Here is a tiny trained network, its code and every weight. The questions are about switching its units off for an input and a target symbol, where a switched-off unit gives its printed mean instead of its output.

import numpy as np


def w(rows, s, z=0):
    codes = np.array(rows[::2]) - 128.0
    scale = np.full(codes.shape[1], s)
    scale[-1] = z or s
    return codes * scale


def f(y):
    return np.maximum(y, 0)


def softmax(a):
    e = np.exp(a - a.max(-1, keepdims=True))
    return e / e.sum(-1, keepdims=True)


def log_softmax(a):
    a = a - a.max(-1, keepdims=True)
    return a - np.log(np.exp(a).sum(-1, keepdims=True))


def net(x, mask):
    ids = ['ΔΛΩεζμφ'.index(c) for c in x.split()]
    T = len(ids)
    res = E[ids] + P[:T]
    u = 0
    for l in range(2):
        q, k, v = (res @ M[l].T for M in (Q, K, V))
        z = softmax(np.where(np.tri(T) > 0, q @ k.T / 4**0.5, -1e9)) @ v
        res = res + np.where(mask[u], z, O[l][:, -1]) @ O[l][:, :-1]
        u += 1
        y = f(res @ A[l][:, :-1].T + A[l][:, -1])
        res = res + np.where(mask[u : u + 12], y, B[l][:, -1]) @ B[l][:, :-1]
        u += 12
    return log_softmax(res[-1] @ U[:, :-1].T + U[:, -1])


Q, K, V, O, A, B = {}, {}, {}, {}, {}, {}
E = w([
[8,246,150],'Δ',
[107,134,96],'Λ',
[103,137,170],'Ω',
[90,199,163],'ε',
[101,222,91],'ζ',
[88,174,153],'μ',
[107,32,148],'φ',
],0.013)
P = w([
[193,139,55],'0',
[69,178,213],'1',
[66,136,173],'2',
[77,192,137],'3',
[2,109,183],'4',
[40,113,147],'5',
[38,128,125],'6',
[16,81,112],'7',
],0.0044)
Q[0] = w([
[16,187,199],'L0H0',
[82,111,156],'L0H0',
[253,93,94],'L0H0',
[148,15,123],'L0H0',
],0.012)
K[0] = w([
[159,77,8],'L0H0',
[178,153,123],'L0H0',
[69,121,152],'L0H0',
[138,219,179],'L0H0',
],0.015)
V[0] = w([
[79,254,145],'L0H0',
[24,47,149],'L0H0',
[136,143,177],'L0H0',
[78,136,208],'L0H0',
],0.0092)
O[0] = w([
[75,245,161,255],'L0H0',
[160,129,254,149],'L0H0',
[119,194,157,122],'L0H0',
[172,169,116,157],'L0H0',
],0.0095,0.0045)
A[0] = w([
[151,137,130,202],'L0N0',
[43,140,92,193],'L0N1',
[101,219,41,72],'L0N2',
[123,175,127,66],'L0N3',
[93,155,132,167],'L0N4',
[149,95,121,73],'L0N5',
[63,138,185,253],'L0N6',
[115,149,121,189],'L0N7',
[135,135,6,103],'L0N8',
[160,177,109,129],'L0N9',
[57,123,110,109],'L0N10',
[127,113,193,180],'L0N11',
],0.014,0.0047)
B[0] = w([
[90,115,12,140],'L0N0',
[105,42,100,219],'L0N1',
[91,98,228,217],'L0N2',
[106,56,180,169],'L0N3',
[127,100,95,198],'L0N4',
[255,145,77,130],'L0N5',
[163,173,77,248],'L0N6',
[99,81,116,175],'L0N7',
[42,56,147,137],'L0N8',
[17,148,169,154],'L0N9',
[186,100,190,174],'L0N10',
[175,165,27,160],'L0N11',
],0.0066,0.017)
Q[1] = w([
[119,255,172],'L1H0',
[22,177,119],'L1H0',
[122,202,128],'L1H0',
[80,68,48],'L1H0',
],0.0092)
K[1] = w([
[97,241,177],'L1H0',
[30,87,43],'L1H0',
[104,1,77],'L1H0',
[43,165,174],'L1H0',
],0.007)
V[1] = w([
[208,149,2],'L1H0',
[170,86,135],'L1H0',
[95,236,147],'L1H0',
[154,160,141],'L1H0',
],0.0085)
O[1] = w([
[116,68,90,1],'L1H0',
[100,107,94,104],'L1H0',
[248,120,213,135],'L1H0',
[157,2,126,100],'L1H0',
],0.0077,0.019)
A[1] = w([
[94,81,147,32],'L1N0',
[166,87,197,176],'L1N1',
[142,201,176,220],'L1N2',
[171,123,228,233],'L1N3',
[104,164,122,162],'L1N4',
[26,201,118,154],'L1N5',
[99,115,98,188],'L1N6',
[5,103,129,208],'L1N7',
[228,39,156,2],'L1N8',
[177,114,112,84],'L1N9',
[150,155,195,40],'L1N10',
[214,142,117,209],'L1N11',
],0.011,0.0032)
B[1] = w([
[254,147,231,136],'L1N0',
[70,182,22,153],'L1N1',
[87,9,188,248],'L1N2',
[33,80,45,215],'L1N3',
[255,63,72,175],'L1N4',
[239,71,100,251],'L1N5',
[119,187,103,146],'L1N6',
[208,223,92,212],'L1N7',
[96,126,184,129],'L1N8',
[40,125,226,129],'L1N9',
[67,135,98,199],'L1N10',
[5,153,211,143],'L1N11',
],0.0054,0.019)
U = w([
[94,113,166,47],'Δ',
[119,119,46,47],'Λ',
[201,77,168,115],'Ω',
[4,199,108,7],'ε',
[97,135,138,220],'ζ',
[86,140,119,254],'μ',
[123,223,88,137],'φ',
],0.012,0.0052)

Each question gives the input, a string of symbols that net reads in full, and the target symbol t.
The units are the heads (4 rows each of Q, K, V and O) and the neurons (one row each of A and B). Each row of codes is followed by its name. A weight is (code - 128) times the scale printed after its matrix; where a second scale follows, it is the last column's (O, A, B and U).
mask holds one flag per unit, layer by layer, with each layer's heads first. A switched-off unit (its flag False) gives its mean, the last column of its rows in O or B, instead of its output. The means were averaged over made-up inputs and are rounded, as every weight is.
A unit's drop is (log p(t) with every unit on - log p(t) with that unit switched off) / (log p(t) with every unit on - log p(t) with every unit switched off).
The circuit of an input: a set's keep is (log p(t) with only the set's units on - log p(t) with every unit switched off) / (log p(t) with every unit on - log p(t) with every unit switched off). Starting from the 12 units with the biggest drops (on a tie, the unit counted first), units are removed one at a time, each time the one whose removal leaves the highest keep (on an exact tie, the one counted first), for as long as the keep stays at least 0.8.
circuit, biggest first: the units of the circuit, biggest drop first
most important unit: the unit with the biggest drop
k most important neurons: the k neurons with the biggest drops, biggest first
drop when u is switched off: that unit's drop, to one decimal
input Λ μ Ω φ Λ μ μ, target φ: most important unit -> L1N2
input φ ζ ζ ε, target Λ: circuit, biggest first -> L1H0, L0H0
input φ φ ε ζ μ Δ, target φ: circuit, biggest first -> L1N2, L0H0, L1H0, L1N7
input φ φ μ φ μ ζ ζ Ω, target Λ: circuit, biggest first -> L1H0, L0N2
input φ μ μ Ω ε φ, target Λ: 2 most important neurons -> L0N2, L0N11
input Δ ζ μ ζ φ ζ ε μ, target ε: 2 most important neurons -> L0N9, L1N3
input Λ φ Ω Λ ζ Ω, target φ: 3 most important neurons -> L1N2, L1N3, L0N2
input ζ Λ Λ ζ, target Ω: 3 most important neurons -> L1N5, L1N4, L1N2
input Δ Ω μ Ω Δ μ φ, target ε: 3 most important neurons -> L1N5, L1N11, L0N9
input φ μ ζ ζ μ, target Λ: 3 most important neurons -> L0N2, L0N11, L0N9
input ζ Λ Δ Δ, target Ω: 3 most important neurons -> L1N5, L0N1, L0N2
input ζ ζ Ω Λ μ φ ε Δ, target Ω: 2 most important neurons -> L1N5, L0N1
input φ ε μ φ, target φ: 2 most important neurons -> L1N2, L1N3
input Δ μ Ω μ, target ε: 3 most important neurons -> L1N3, L1N10, L1N1
input Λ μ ζ ε μ ζ Δ ζ, target φ: 3 most important neurons -> L1N2, L1N7, L0N1
input Λ μ μ φ Δ, target φ: 2 most important neurons -> L1N2, L1N7
input ζ Δ Λ, target Ω: drop when L1H0 is switched off -> 0.7
input Δ Ω Λ, target ε: drop when L1N10 is switched off -> 0.2
input φ ζ ζ Δ, target Λ: drop when L0N2 is switched off -> 0.3
